Below is a small trained network, with its code and all its weights. Each question gives an input and a target symbol and asks what happens when units are switched off, that is, made to give their printed mean instead of their output.

import numpy as np


def w(rows, s, z=0):
    codes = np.array(rows[::2]) - 128.0
    scale = np.full(codes.shape[1], s)
    scale[-1] = z or s
    return codes * scale


def norm(h):
    return h / np.sqrt((h * h).mean(-1, keepdims=True) + 1e-5)


def f(y):
    return y / 2 * (1 + np.tanh(0.7978845608 * (y + 0.044715 * y**3)))


def softmax(a):
    e = np.exp(a - a.max(-1, keepdims=True))
    return e / e.sum(-1, keepdims=True)


def log_softmax(a):
    a = a - a.max(-1, keepdims=True)
    return a - np.log(np.exp(a).sum(-1, keepdims=True))


def net(x, mask):
    ids = ['αβγδεθξ'.index(c) for c in x.split()]
    T = len(ids)
    res = E[ids] + P[:T]
    q, k, v = (norm(res) @ M[0].T for M in (Q, K, V))
    z = softmax(np.where(np.tri(T) > 0, q @ k.T / 4**0.5, -1e9)) @ v
    res = res + np.where(mask[0], z, O[0][:, -1]) @ O[0][:, :-1]
    y = f(norm(res) @ A[0][:, :-1].T + A[0][:, -1])
    res = res + np.where(mask[1:9], y, B[0][:, -1]) @ B[0][:, :-1]
    return log_softmax(norm(res)[-1] @ U[:, :-1].T + U[:, -1])


Q, K, V, O, A, B = {}, {}, {}, {}, {}, {}
E = w([
[155,163,60,137],'α',
[85,104,99,202],'β',
[43,150,180,79],'γ',
[124,92,30,113],'δ',
[35,202,137,66],'ε',
[67,207,38,144],'θ',
[75,105,113,3],'ξ',
],0.02)
P = w([
[151,224,254,101],'0',
[143,181,236,143],'1',
[138,176,203,136],'2',
[142,159,171,123],'3',
[136,141,141,109],'4',
[125,137,126,102],'5',
[113,120,111,91],'6',
[92,120,97,94],'7',
[71,108,89,95],'8',
[57,83,90,112],'9',
[38,94,79,86],'10',
[56,140,75,184],'11',
],0.0097)
Q[0] = w([
[123,112,167,112],'H0',
[237,55,160,144],'H0',
[89,116,112,137],'H0',
[6,201,69,146],'H0',
],0.02)
K[0] = w([
[163,148,112,120],'H0',
[188,134,199,191],'H0',
[82,129,114,127],'H0',
[4,103,59,79],'H0',
],0.025)
V[0] = w([
[143,215,227,95],'H0',
[89,32,228,145],'H0',
[236,31,143,56],'H0',
[90,103,165,1],'H0',
],0.023)
O[0] = w([
[91,145,206,35,102],'H0',
[80,19,134,73,53],'H0',
[233,21,131,148,57],'H0',
[204,159,82,3,251],'H0',
],0.025,0.018)
A[0] = w([
[165,103,127,186,189],'N0',
[197,155,252,136,157],'N1',
[196,83,92,68,49],'N2',
[82,215,146,166,105],'N3',
[130,63,73,167,5],'N4',
[117,34,177,78,135],'N5',
[104,84,170,198,33],'N6',
[63,159,156,138,108],'N7',
],0.036,0.0028)
B[0] = w([
[61,69,202,179,167],'N0',
[159,131,223,197,139],'N1',
[174,85,2,167,241],'N2',
[188,107,8,124,251],'N3',
[129,105,162,234,150],'N4',
[152,19,147,222,144],'N5',
[63,49,149,129,137],'N6',
[107,70,173,160,187],'N7',
],0.044,0.018)
U = w([
[242,179,181,167,86],'α',
[9,45,88,125,84],'β',
[119,21,164,74,152],'γ',
[109,109,139,171,114],'δ',
[97,163,165,115,254],'ε',
[52,233,71,188,62],'θ',
[210,8,130,95,78],'ξ',
],0.012,0.0085)

Each question gives the input, a string of symbols that net reads in full, and the target symbol t.
The units are the heads (4 rows each of Q, K, V and O) and the neurons (one row each of A and B). Each row of codes is followed by its name. A weight is (code - 128) times the scale printed after its matrix; where a second scale follows, it is the last column's (O, A, B and U).
mask holds one flag per unit, heads first, then neurons. A switched-off unit (its flag False) gives its mean, the last column of its rows in O or B, instead of its output. The means were averaged over made-up inputs and are rounded, as every weight is.
A unit's drop is (log p(t) with every unit on - log p(t) with that unit switched off) / (log p(t) with every unit on - log p(t) with every unit switched off).
The circuit of an input: a set's keep is (log p(t) with only the set's units on - log p(t) with every unit switched off) / (log p(t) with every unit on - log p(t) with every unit switched off). Starting from all 9 units, units are removed one at a time, each time the one whose removal leaves the highest keep (on an exact tie, the one counted first), for as long as the keep stays at least 0.8.
units of the circuit, in order: the units of the circuit, biggest drop first
k most important neurons: the k neurons with the biggest drops, biggest first
drop when u is switched off: that unit's drop, to one decimal
input α θ β γ γ γ ε β, target ε: units of the circuit, in order => H0; N2
input δ γ θ, target α: units of the circuit, in order => H0; N2
input α γ β, target γ: 2 most important neurons => N5; N2
input δ θ γ β, target α: 2 most important neurons => N1; N2
input δ γ α, target α: 2 most important neurons => N1; N2
input δ θ α θ δ, target θ: units of the circuit, in order => H0
input ε α β γ α, target γ: units of the circuit, in order => H0; N3
input δ ε ε γ, target α: 2 most important neurons => N1; N2
input β α α, target β: units of the circuit, in order => H0; N7
input β θ α ξ θ θ α δ γ θ δ, target θ: 2 most important neurons => N2; N7
input θ γ ε β β β, target β: 2 most important neurons => N7; N2
input β γ α, target γ: 3 most important neurons => N5; N3; N2
input δ β α γ, target α: drop when N2 is switched off => 0.1
input δ β ε, target α: drop when H0 is switched off => 0.8
input β β γ θ β β, target θ: drop when N3 is switched off => -0.2
input β β ε ε β γ α α, target ε: most important neuron => N3
